Below is a small trained network, with its code and all its weights. Each question gives an input and a class and asks what happens when units are switched off, that is, made to give their printed mean instead of their output.

import numpy as np


def w(rows, s, z=0):
    codes = np.array(rows[::2]) - 128.0
    scale = np.full(codes.shape[1], s)
    scale[-1] = z or s
    return codes * scale


def f(y):
    return np.maximum(y, 0)


def log_softmax(a):
    a = a - a.max(-1, keepdims=True)
    return a - np.log(np.exp(a).sum(-1, keepdims=True))


def net(x, mask):
    res = np.array(x, float).reshape(1, 2) / 4 @ E
    y = f(res @ A[0][:, :-1].T + A[0][:, -1])
    res = res + np.where(mask, y, B[0][:, -1]) @ B[0][:, :-1]
    return log_softmax(res[-1] @ U[:, :-1].T + U[:, -1])


A, B = {}, {}
E = w([
[208,248,118,101,79,166,182,111,82],'x0',
[24,134,122,170,42,186,149,159,117],'x1',
],0.016)
A[0] = w([
[102,139,143,166,87,176,179,198,122,145],'n1',
[159,162,197,81,148,66,123,107,152,163],'n2',
[176,117,114,76,171,76,83,49,118,74],'n3',
[92,104,169,145,164,72,110,164,168,148],'n4',
[61,143,111,167,95,200,178,121,145,93],'n5',
[181,255,117,93,98,186,165,93,108,87],'n6',
[185,149,127,62,147,107,78,125,171,85],'n7',
[145,95,117,117,97,129,132,127,123,248],'n8',
[75,140,121,151,121,179,153,191,117,84],'n9',
],0.0095,0.012)
B[0] = w([
[154,144,207,113,69,185,111,84,100,202],'n1',
[145,129,164,104,139,185,86,110,103,193],'n2',
[115,141,166,100,63,96,85,96,197,185],'n3',
[161,116,120,185,122,78,172,194,172,190],'n4',
[155,138,172,126,116,127,79,99,180,194],'n5',
[140,47,27,179,80,52,149,160,184,254],'n6',
[108,131,186,79,83,124,126,89,157,172],'n7',
[244,190,141,81,198,198,183,204,73,208],'n8',
[147,124,142,64,91,98,91,95,192,173],'n9',
],0.011,0.018)
U = w([
[114,115,200,65,82,130,18,13,169,69],'0',
[120,4,99,216,118,74,157,172,187,57],'1',
[173,175,172,109,180,173,182,161,36,254],'2',
[40,127,125,144,152,115,114,51,82,82],'3',
],0.011,0.0076)

Each question gives the input, the list of numbers given to net, and the class t.
The units are the neurons (one row each of A and B). Each row of codes is followed by its name. A weight is (code - 128) times the scale printed after its matrix; where a second scale follows, it is the last column's (A, B and U).
mask holds one flag per neuron, in row order. A switched-off neuron (its flag False) gives its mean, the last column of its row in B, instead of its output. The means were averaged over made-up inputs and are rounded, as every weight is.
A unit's drop is (log p(t) with every unit on - log p(t) with that unit switched off) / (log p(t) with every unit on - log p(t) with every unit switched off).
The circuit of an input: a set's keep is (log p(t) with only the set's units on - log p(t) with every unit switched off) / (log p(t) with every unit on - log p(t) with every unit switched off). Starting from all 9 units, units are removed one at a time, each time the one whose removal leaves the highest keep (on an exact tie, the one counted first), for as long as the keep stays at least 0.8.
units of the circuit, in order: the units of the circuit, biggest drop first
top k neurons: the k neurons with the biggest drops, biggest first
drop when u is switched off: that unit's drop, to one decimal
input [-6,-8], class 0: units of the circuit, in order	n3
input [-1,-3], class 2: units of the circuit, in order	n6; n5
input [-3,1], class 2: units of the circuit, in order	n6; n3
input [-3,3], class 2: units of the circuit, in order	n6; n3
input [4,-3], class 1: top 2 neurons	n6; n1
input [3,-3], class 2: top 2 neurons	n5; n9
input [0,3], class 2: units of the circuit, in order	n3; n6
input [4,1], class 1: top 2 neurons	n6; n2
input [7,8], class 0: top 4 neurons	n1; n5; n9; n4
input [1,3], class 2: units of the circuit, in order	n3; n6
input [7,7], class 0: top 2 neurons	n1; n5
input [-2,4], class 0: top 4 neurons	n6; n9; n5; n1
input [3,2], class 2: top 2 neurons	n4; n3
input [8,0], class 1: units of the circuit, in order	n6
input [1,1], class 2: drop when n6 is switched off	0.2
input [-6,6], class 0: drop when n6 is switched off	1.6
input [-4,6], class 0: drop when n6 is switched off	0.5
